A =
[[129 135 134 119 132 137 114 123 133 150 128 125 137 120]
 [132 130 132 126 129 122 133 126 120 128 121 117 123 124]
 [120 136 127 133 123 129 124 130 120 126 129 123 138 121]
 [118 140 127 134 111 139 117 114 137 123 126 135 135 124]
 [137 134 133 119 129 111 141 132 111 130 120 131 121 120]
 [116 123 120 137 121 138 115 127 144 118 135 129 129 142]
 [121 121 124 131 121 130 125 130 133 118 130 123 122 135]
 [126 134 125 120 127 128 126 135 122 139 130 135 135 121]
 [129 125 113 109 124 138 133 135 127 143 132 138 122 122]
 [122 132 115 130 124 134 128 131 127 123 134 137 135 126]
 [124 135 124 134 122 136 122 119 135 125 127 130 133 128]
 [135 133 125 128 135 126 137 125 118 129 125 123 130 121]
 [129 123 130 119 132 124 121 136 130 136 132 131 124 132]
 [138 135 138 128 144 126 123 124 129 145 121 115 133 133]
 [127 131 120 131 120 134 132 118 132 118 126 133 124 128]
 [119 129 124 136 124 133 120 128 133 121 132 125 133 132]]
Rows and columns are counted from 1.
(1, 1) -> 129
(5, 1) -> 137
(12, 8) -> 125
(10, 10) -> 123
(4, 9) -> 137
(1, 14) -> 120
(13, 10) -> 136
(16, 8) -> 128
(1, 3) -> 134
(11, 5) -> 122
(9, 12) -> 138
(6, 2) -> 123
(2, 4) -> 126
(4, 12) -> 135
(13, 9) -> 130
(15, 5) -> 120
(3, 14) -> 121
(11, 9) -> 135
(7, 4) -> 131
(8, 9) -> 122
(12, 1) -> 135
(8, 8) -> 135
(8, 12) -> 135
(7, 11) -> 130
(2, 9) -> 120
(9, 8) -> 135
(7, 7) -> 125
(15, 14) -> 128
(5, 8) -> 132
(8, 11) -> 130
(8, 1) -> 126
(11, 6) -> 136
(16, 11) -> 132
(8, 4) -> 120
(14, 7) -> 123
(1, 11) -> 128
(4, 8) -> 114
(13, 7) -> 121

M = [[140, 124, 143, 117, 128, 114, 155, 135], [140, 123, 144, 116, 128, 113, 156, 136], [107, 108, 127, 135, 112, 134, 114, 124], [143, 127, 144, 116, 130, 113, 157, 136], [134, 122, 139, 121, 126, 118, 146, 133], [113, 113, 127, 133, 117, 133, 118, 125], [110, 111, 126, 134, 115, 134, 116, 125], [138, 123, 142, 118, 128, 115, 152, 134], [114, 114, 127, 132, 117, 132, 119, 126], [105, 108, 124, 137, 112, 137, 109, 123], [106, 110, 123, 137, 113, 138, 108, 123], [106, 108, 125, 136, 112, 135, 112, 124], [145, 130, 143, 115, 133, 112, 157, 136], [135, 125, 138, 121, 128, 118, 145, 133]]
Rows and columns are counted from 1.
row 1 col 1 = 140
row 2 col 3 = 144
row 5 col 1 = 134
row 8 col 7 = 152
row 13 col 3 = 143
row 2 col 4 = 116
row 4 col 7 = 157
row 9 col 2 = 114
row 1 col 6 = 114
row 14 col 5 = 128
row 5 col 4 = 121
row 14 col 6 = 118
row 12 col 8 = 124
row 12 col 7 = 112
row 4 col 3 = 144
row 9 col 4 = 132
row 6 col 4 = 133
row 12 col 3 = 125
row 4 col 5 = 130
row 4 col 2 = 127
row 8 col 5 = 128
row 1 col 8 = 135
row 3 col 4 = 135
row 2 col 5 = 128
row 14 col 2 = 125
row 10 col 7 = 109
row 1 col 7 = 155
row 5 col 2 = 122
row 13 col 1 = 145
row 13 col 4 = 115
row 12 col 4 = 136
row 3 col 1 = 107
row 2 col 6 = 113
row 4 col 4 = 116
row 5 col 3 = 139

grid =
array([[117, 108, 131, 118, 121, 134],
       [136, 106, 123, 122, 125, 113],
       [123, 109, 125, 117, 118, 128],
       [124, 121, 120, 117, 122, 111],
       [128, 137, 130, 136, 122, 141],
       [132, 138, 135, 139, 124, 143],
       [125, 118, 127, 115, 139, 115],
       [127, 112, 127, 113, 117, 131],
       [125, 145, 131, 133, 130, 139],
       [133, 121, 128, 135, 130, 118],
       [132, 122, 129, 134, 136, 115]])
Indices start at 1.
(1, 1) = 117
(9, 2) = 145
(5, 2) = 137
(11, 4) = 134
(4, 1) = 124
(6, 6) = 143
(5, 1) = 128
(2, 2) = 106
(3, 6) = 128
(10, 4) = 135
(9, 4) = 133
(3, 1) = 123
(8, 2) = 112
(9, 3) = 131
(4, 3) = 120
(6, 1) = 132
(4, 4) = 117
(3, 3) = 125
(5, 3) = 130
(10, 1) = 133
(11, 6) = 115
(10, 5) = 130
(1, 2) = 108
(11, 5) = 136
(2, 5) = 125
(11, 2) = 122
(10, 3) = 128
(2, 1) = 136
(9, 1) = 125
(4, 5) = 122
(9, 5) = 130
(7, 5) = 139

data =
[[110 127 114 111 118 124 149 112 127 134 137]
 [138 133 141 121 129 150 145 131 111 124 132]
 [142 141 145 125 116 111 121 138 114 111 137]
 [134 129 126 132 123 129 140 129 148 126 122]
 [138 107 112 112 133 106 132 149 146 109 106]
 [131 128 148 141 123 140 118 122 147 115 119]
 [149 124 108 123 121 119 107 144 117 133 147]
 [138 144 108 112 133 147 115 148 108 131 107]
 [138 111 130 140 138 142 138 133 128 118 106]
 [129 116 143 127 118 141 132 127 139 132 147]
 [129 146 133 112 128 143 138 128 115 118 133]
 [140 130 151 115 145 139 143 137 114 109 142]]
Indices start at 1.
(1, 1) => 110
(12, 6) => 139
(3, 8) => 138
(6, 4) => 141
(5, 6) => 106
(8, 1) => 138
(8, 6) => 147
(8, 5) => 133
(5, 5) => 133
(6, 2) => 128
(2, 4) => 121
(11, 4) => 112
(7, 8) => 144
(7, 9) => 117
(11, 1) => 129
(4, 7) => 140
(5, 1) => 138
(9, 2) => 111
(11, 5) => 128
(2, 8) => 131
(10, 2) => 116
(7, 11) => 147
(5, 3) => 112
(2, 6) => 150
(4, 10) => 126
(12, 7) => 143
(5, 10) => 109
(12, 8) => 137
(4, 9) => 148
(3, 4) => 125
(1, 8) => 112
(7, 10) => 133
(4, 3) => 126
(1, 11) => 137
